Below are the code and all the weights of a small trained network. Each question names an input and a class and asks about switching units off, where a switched-off unit gives its printed mean instead of its output.

import numpy as np


def w(rows, s, z=0):
    codes = np.array(rows[::2]) - 128.0
    scale = np.full(codes.shape[1], s)
    scale[-1] = z or s
    return codes * scale


def f(y):
    return np.maximum(y, 0)


def log_softmax(a):
    a = a - a.max(-1, keepdims=True)
    return a - np.log(np.exp(a).sum(-1, keepdims=True))


def net(x, mask):
    res = np.array(x, float).reshape(1, 6) / 4 @ E
    y = f(res @ A[0][:, :-1].T + A[0][:, -1])
    res = res + np.where(mask, y, B[0][:, -1]) @ B[0][:, :-1]
    return log_softmax(res[-1] @ U[:, :-1].T + U[:, -1])


A, B = {}, {}
E = w([
[129,131,129,131,130],'x0',
[90,29,152,56,235],'x1',
[185,46,116,34,28],'x2',
[193,222,241,40,158],'x3',
[246,58,160,213,180],'x4',
[62,78,255,179,61],'x5',
],0.0043)
A[0] = w([
[179,82,137,158,174,63],'n0',
[82,117,241,180,48,43],'n1',
[145,245,108,220,58,56],'n2',
[197,215,212,81,146,59],'n3',
[215,135,134,203,97,103],'n4',
[23,201,92,74,81,4],'n5',
[87,199,136,213,187,151],'n6',
[175,105,139,164,159,50],'n7',
[200,107,147,184,149,48],'n8',
[93,76,91,164,123,113],'n9',
[146,151,159,109,143,65],'n10',
[79,78,155,101,228,67],'n11',
[81,126,144,143,202,108],'n12',
[206,201,5,97,158,56],'n13',
[190,62,114,62,31,205],'n14',
[95,81,15,204,99,34],'n15',
],0.012,0.0015)
B[0] = w([
[71,137,93,102,101,189],'n0',
[107,15,131,180,171,226],'n1',
[226,117,95,41,150,240],'n2',
[118,163,244,122,90,249],'n3',
[80,130,81,61,114,196],'n4',
[32,149,65,96,84,243],'n5',
[146,195,93,220,137,233],'n6',
[79,133,101,121,106,173],'n7',
[58,146,94,127,101,188],'n8',
[141,145,194,106,119,194],'n9',
[120,142,164,129,115,164],'n10',
[193,97,100,63,122,217],'n11',
[181,152,93,137,147,193],'n12',
[101,10,140,187,161,253],'n13',
[187,211,78,184,159,254],'n14',
[122,161,254,116,103,239],'n15',
],0.027,0.0059)
U = w([
[128,163,254,122,82,106],'0',
[23,139,54,96,72,87],'1',
[118,6,133,197,192,116],'2',
[221,105,89,36,140,255],'3',
[177,213,86,218,160,62],'4',
],0.0077,0.0043)

Each question gives the input, the list of numbers given to net, and the class t.
The units are the neurons (one row each of A and B). Each row of codes is followed by its name. A weight is (code - 128) times the scale printed after its matrix; where a second scale follows, it is the last column's (A, B and U).
mask holds one flag per neuron, in row order. A switched-off neuron (its flag False) gives its mean, the last column of its row in B, instead of its output. The means were averaged over made-up inputs and are rounded, as every weight is.
A unit's drop is (log p(t) with every unit on - log p(t) with that unit switched off) / (log p(t) with every unit on - log p(t) with every unit switched off).
The circuit of an input: a set's keep is (log p(t) with only the set's units on - log p(t) with every unit switched off) / (log p(t) with every unit on - log p(t) with every unit switched off). Starting from the 12 units with the biggest drops (on a tie, the unit counted first), units are removed one at a time, each time the one whose removal leaves the highest keep (on an exact tie, the one counted first), for as long as the keep stays at least 0.8.
circuit, biggest first: the units of the circuit, biggest drop first
most important unit: the unit with the biggest drop
k most important neurons: the k neurons with the biggest drops, biggest first
drop of u: that unit's drop, to one decimal
input [-7,-3,6,-6,7,0], class 1: circuit, biggest first	[n4]
input [7,-6,8,-2,-5,-3], class 4: 2 most important neurons	[n14 n11]
input [-3,-7,8,-3,6,-4], class 4: 3 most important neurons	[n14 n5 n11]
input [6,-2,5,5,5,-4], class 0: 2 most important neurons	[n3 n5]
input [-3,6,7,2,3,7], class 2: 2 most important neurons	[n1 n2]
input [-1,8,5,-4,0,7], class 3: 4 most important neurons	[n13 n11 n14 n6]
input [1,4,7,5,-2,7], class 2: 2 most important neurons	[n1 n6]
input [3,2,-5,-7,-4,-3], class 0: 2 most important neurons	[n15 n14]
input [1,8,-1,2,-3,4], class 3: 2 most important neurons	[n11 n13]
input [6,5,0,5,8,-8], class 1: 4 most important neurons	[n0 n8 n1 n7]
input [-3,6,-3,4,-1,4], class 3: 2 most important neurons	[n11 n13]
input [1,8,0,4,0,3], class 3: 2 most important neurons	[n11 n15]
input [2,7,4,-7,-5,1], class 0: 2 most important neurons	[n15 n2]
input [5,-2,-4,-5,0,7], class 2: most important neuron	[n1]
input [-7,-6,-4,-3,-3,-2], class 3: 3 most important neurons	[n2 n14 n3]
input [-6,-4,-1,1,8,-6], class 1: 2 most important neurons	[n4 n8]
input [-3,-5,-5,-8,7,-6], class 0: drop of n9	0.2
input [-2,-4,-3,-4,7,2], class 1: drop of n14	0.0
input [-7,-1,-2,-8,6,5], class 0: drop of n15	2.4
input [6,-5,-2,2,4,1], class 3: drop of n5	1.0
input [5,4,0,3,4,2], class 1: most important unit	n2
